Each row has a name. Each question is about the rows just above it.

J_989: [-56,-22,-105,-80]
J_677: [56,8,-23,-22]
J_865: [-17,4,0,-55]
What comes right after [56] in the named rows? => [8]
Times [-55] occurs in J_865: => 1
Right after [8] comes => [-23]
How many times does J_677 hold [-24]? => 0
The entry that follows [-23]: => [-22]

J_87: [-26,24,-34,-30,33,27,48,38,-19]
J_453: [-6,37,-30,43,-73,12,39,62,-58]
J_760: [-19,33,-31,-70,-19,-31,-31,-31,-19]
J_774: [-16,-26,-60,-121,-11,70,77,21,60]
J_756: [13,-15,59,10,-44,122,87,-71,-84]
J_677: [6,8,21,72,-76,-104,69,-21,40]
J_580: [-27,-14,15,46,-38,65,-46,-44,61]
J_94: [-100,-29,39,-36,-25,-20,40,101,-32]
J_989: [-60,-7,56,62,-42,70,-75,50,10]
Right after [15] comes => [46]
The entry that follows [-21]: => [40]
What comes right after [12] in the named rows? => [39]
Count of [-31] in J_760: => 4

J_234: [48,-1,14,42,-1,-64,43,1,-85,1]
J_580: [-27,9,-25,-26,-112,-25,-5,-26,21,-43]
J_94: [51,-27,-37,28,-33,-28,18,-21,-100,-27]
Times [-38] occurs in J_94: => 0
How many times does J_580 hold [-25]? => 2
How many times does J_580 hold [-112]? => 1
Right after [51] comes => [-27]

J_87: [-32,-33,-9,-53,-2,8,66,63,-90,-48,-10,26,-42,-30,-22,-42,-13,8,-9,-8,64,-27,53,49,23,-30,-90]
J_989: [-6,10,-11,28,6,5,57,2,0,-11,16,13,-5,-27,-7,1,-8,3,-12,23,23,-11,24,-5,20,-4,0]
J_799: [-106,-3,-50,-40,-14,29,1,21,1,48,-28,50,41,27,32,63,-54,71,57,-10,1,-32,-29,-69,43,20,1]
J_234: [-106,-3,-50,-40,2,29,52,21,1,48,-28,50,41,27,32,21,-9,-18,15,5,-3,2,8,-39,-5,-4,4]
The entry that follows [-54]: => [71]
What comes right after [-7] in the named rows? => [1]
What comes right after [-2] in the named rows? => [8]

J_580: [12,2,1,2,17,1,3,3,8,8,18,2,6,8,16,27,8]
J_87: [17,33,5,11,34,3,27,20,60,0,27,14,27,18,13,38,85]
J_760: [19,10,7,13,33,4,11,2,10,0,24,7,28,13,30,16,14]
J_865: [82,33,5,11,34,3,27,20,60,0,27,14,27,18,21,38,85]
J_756: [20,11,3,8,45,3,23,3,10,0,35,14,31,19,24,22,17]
J_677: [39,21,16,33,81,4,45,9,35,0,69,27,61,38,44,41,48]
J_234: [60,23,8,15,57,7,22,7,25,0,38,13,48,22,50,32,36]
J_799: [7,5,5,14,49,1,32,2,8,0,43,21,33,24,15,17,13]
J_774: [45,20,8,14,30,4,15,10,31,0,21,8,29,13,29,20,43]
J_453: [55,23,2,4,33,4,16,9,0,0,0,9,26,14,86,32,49]
J_989: [96,59,36,59,63,36,45,20,59,0,36,26,58,36,36,59,83]
How many times does J_865 hold [85]? => 1
Times [0] occurs in J_453: => 3
Right after [28] comes => [13]
How many times does J_989 hold [59]? => 4
How many times does J_580 hold [8]? => 4
Whose row is [39,21,16,33,81,4,45,9,35,0,69,27,61,38,44,41,48]? => J_677

J_799: [-31,19,17,-6,14]
J_677: [36,-9,-33,-14,39]
J_94: [-32,-17,-32,-12,-7]
J_989: [37,34,-2,17,10]
J_865: [-6,-25,-14,62,-70]
J_453: [-60,-20,18,7,-28]
Right after [36] comes => [-9]
What comes right after [-12] in the named rows? => [-7]
The entry that follows [-60]: => [-20]
Times [-7] occurs in J_94: => 1
Whose row is [-60,-20,18,7,-28]? => J_453

